Below is a small trained network, with its code and all its weights. Each question gives an input and a class and asks what happens when units are switched off, that is, made to give their printed mean instead of their output.

import numpy as np


def w(rows, s, z=0):
    codes = np.array(rows[::2]) - 128.0
    scale = np.full(codes.shape[1], s)
    scale[-1] = z or s
    return codes * scale


def f(y):
    return y / 2 * (1 + np.tanh(0.7978845608 * (y + 0.044715 * y**3)))


def log_softmax(a):
    a = a - a.max(-1, keepdims=True)
    return a - np.log(np.exp(a).sum(-1, keepdims=True))


def net(x, mask):
    res = np.array(x, float).reshape(1, 4) / 4 @ E
    y = f(res @ A[0][:, :-1].T + A[0][:, -1])
    res = res + np.where(mask, y, B[0][:, -1]) @ B[0][:, :-1]
    return log_softmax(res[-1] @ U[:, :-1].T + U[:, -1])


A, B = {}, {}
E = w([
[154,110,92,180,166,53,162,173,41,166,108,85],'x0',
[87,84,125,167,254,182,154,163,186,111,58,124],'x1',
[67,139,145,131,155,84,156,197,152,229,195,191],'x2',
[61,142,88,174,62,140,219,103,151,95,138,115],'x3',
],0.0096)
A[0] = w([
[145,99,55,176,167,57,128,172,82,124,101,48,84],'neuron 1',
[101,89,121,150,189,129,134,146,187,128,83,149,129],'neuron 2',
[66,138,128,145,162,123,138,193,164,200,173,188,122],'neuron 3',
[90,160,171,37,100,254,72,95,245,90,149,208,51],'neuron 4',
[177,142,101,138,125,169,119,94,121,60,91,51,23],'neuron 5',
[129,97,123,147,129,93,157,141,32,142,107,101,36],'neuron 6',
[165,131,35,127,156,126,180,162,79,173,136,94,52],'neuron 7',
[164,106,180,93,184,119,44,166,120,146,119,120,33],'neuron 8',
[91,70,159,152,213,146,156,147,151,72,59,102,27],'neuron 9',
[41,123,91,202,82,147,220,149,170,79,118,112,70],'neuron 10',
[97,110,119,165,188,207,139,151,184,142,81,98,89],'neuron 11',
[172,78,89,122,139,176,100,94,111,58,67,43,196],'neuron 12',
[72,139,67,151,91,132,227,80,151,120,147,97,33],'neuron 13',
[188,74,188,40,202,148,84,138,114,160,120,143,80],'neuron 14',
[96,144,141,114,154,93,163,190,143,132,193,197,3],'neuron 15',
[151,211,140,78,38,73,112,77,72,143,194,111,31],'neuron 16',
],0.0079,0.0056)
B[0] = w([
[62,84,155,183,149,37,119,121,254,57,92,99,200],'neuron 1',
[88,115,81,113,63,166,85,216,87,108,159,190,196],'neuron 2',
[158,69,214,74,122,154,214,74,138,234,198,90,221],'neuron 3',
[38,120,164,234,163,27,120,110,250,76,91,113,255],'neuron 4',
[200,78,223,62,88,210,206,118,187,189,230,38,179],'neuron 5',
[112,100,130,148,144,86,106,134,224,28,156,54,164],'neuron 6',
[95,105,146,151,116,92,87,106,248,52,130,60,166],'neuron 7',
[194,233,120,111,206,154,127,90,102,66,85,154,168],'neuron 8',
[121,125,78,84,44,141,66,178,115,77,195,197,195],'neuron 9',
[226,221,79,101,189,118,148,51,85,120,59,147,209],'neuron 10',
[98,65,58,99,54,155,66,209,86,85,162,172,202],'neuron 11',
[97,111,215,110,105,184,184,111,94,239,149,69,240],'neuron 12',
[238,201,84,74,233,112,134,106,73,95,80,88,187],'neuron 13',
[209,204,55,109,205,125,139,61,77,125,64,102,188],'neuron 14',
[226,103,182,37,117,173,176,121,244,114,195,58,164],'neuron 15',
[107,76,53,95,67,172,49,211,85,75,153,223,233],'neuron 16',
],0.0077,0.0098)
U = w([
[140,77,230,77,121,192,191,116,132,184,195,85,99],'0',
[102,82,52,101,72,169,63,191,95,73,169,182,103],'1',
[73,105,170,240,160,59,118,117,191,63,112,98,94],'2',
[187,245,86,100,205,142,135,93,82,103,78,121,119],'3',
[47,116,158,232,132,131,154,123,43,240,81,150,252],'4',
],0.012,0.021)

Each question gives the input, the list of numbers given to net, and the class t.
The units are the neurons (one row each of A and B). Each row of codes is followed by its name. A weight is (code - 128) times the scale printed after its matrix; where a second scale follows, it is the last column's (A, B and U).
mask holds one flag per neuron, in row order. A switched-off neuron (its flag False) gives its mean, the last column of its row in B, instead of its output. The means were averaged over made-up inputs and are rounded, as every weight is.
A unit's drop is (log p(t) with every unit on - log p(t) with that unit switched off) / (log p(t) with every unit on - log p(t) with every unit switched off).
The circuit of an input: a set's keep is (log p(t) with only the set's units on - log p(t) with every unit switched off) / (log p(t) with every unit on - log p(t) with every unit switched off). Starting from the 12 units with the biggest drops (on a tie, the unit counted first), units are removed one at a time, each time the one whose removal leaves the highest keep (on an exact tie, the one counted first), for as long as the keep stays at least 0.8.
units of the circuit, in order: the units of the circuit, biggest drop first
k most important neurons: the k neurons with the biggest drops, biggest first
drop when u is switched off: that unit's drop, to one decimal
input [4,-1,0,-4], class 2: 4 most important neurons => (neuron 10; neuron 1; neuron 13; neuron 6)
input [3,6,-2,-4], class 1: most important neuron => (neuron 9)
input [7,-7,-1,8], class 3: 2 most important neurons => (neuron 13; neuron 10)
input [0,5,7,7], class 0: 3 most important neurons => (neuron 3; neuron 15; neuron 14)
input [2,8,-2,8], class 1: 4 most important neurons => (neuron 11; neuron 9; neuron 2; neuron 14)
input [7,1,-8,-8], class 0: 3 most important neurons => (neuron 12; neuron 5; neuron 4)
input [-4,6,-5,7], class 3: 2 most important neurons => (neuron 10; neuron 13)
input [4,6,6,7], class 3: 2 most important neurons => (neuron 10; neuron 13)
input [5,4,-7,-4], class 0: 2 most important neurons => (neuron 12; neuron 5)
input [7,4,8,-5], class 0: 2 most important neurons => (neuron 3; neuron 4)
input [-5,8,6,-2], class 1: 3 most important neurons => (neuron 11; neuron 2; neuron 9)
input [7,-2,-6,-6], class 2: 3 most important neurons => (neuron 1; neuron 3; neuron 6)
input [1,3,-3,-1], class 4: units of the circuit, in order => (neuron 15; neuron 12)
input [5,6,-3,4], class 1: units of the circuit, in order => (neuron 9)
input [7,-5,1,-6], class 2: drop when neuron 6 is switched off => 0.1
input [-3,8,4,-8], class 1: drop when neuron 9 is switched off => 1.4
input [8,3,-8,-5], class 0: drop when neuron 5 is switched off => 1.6
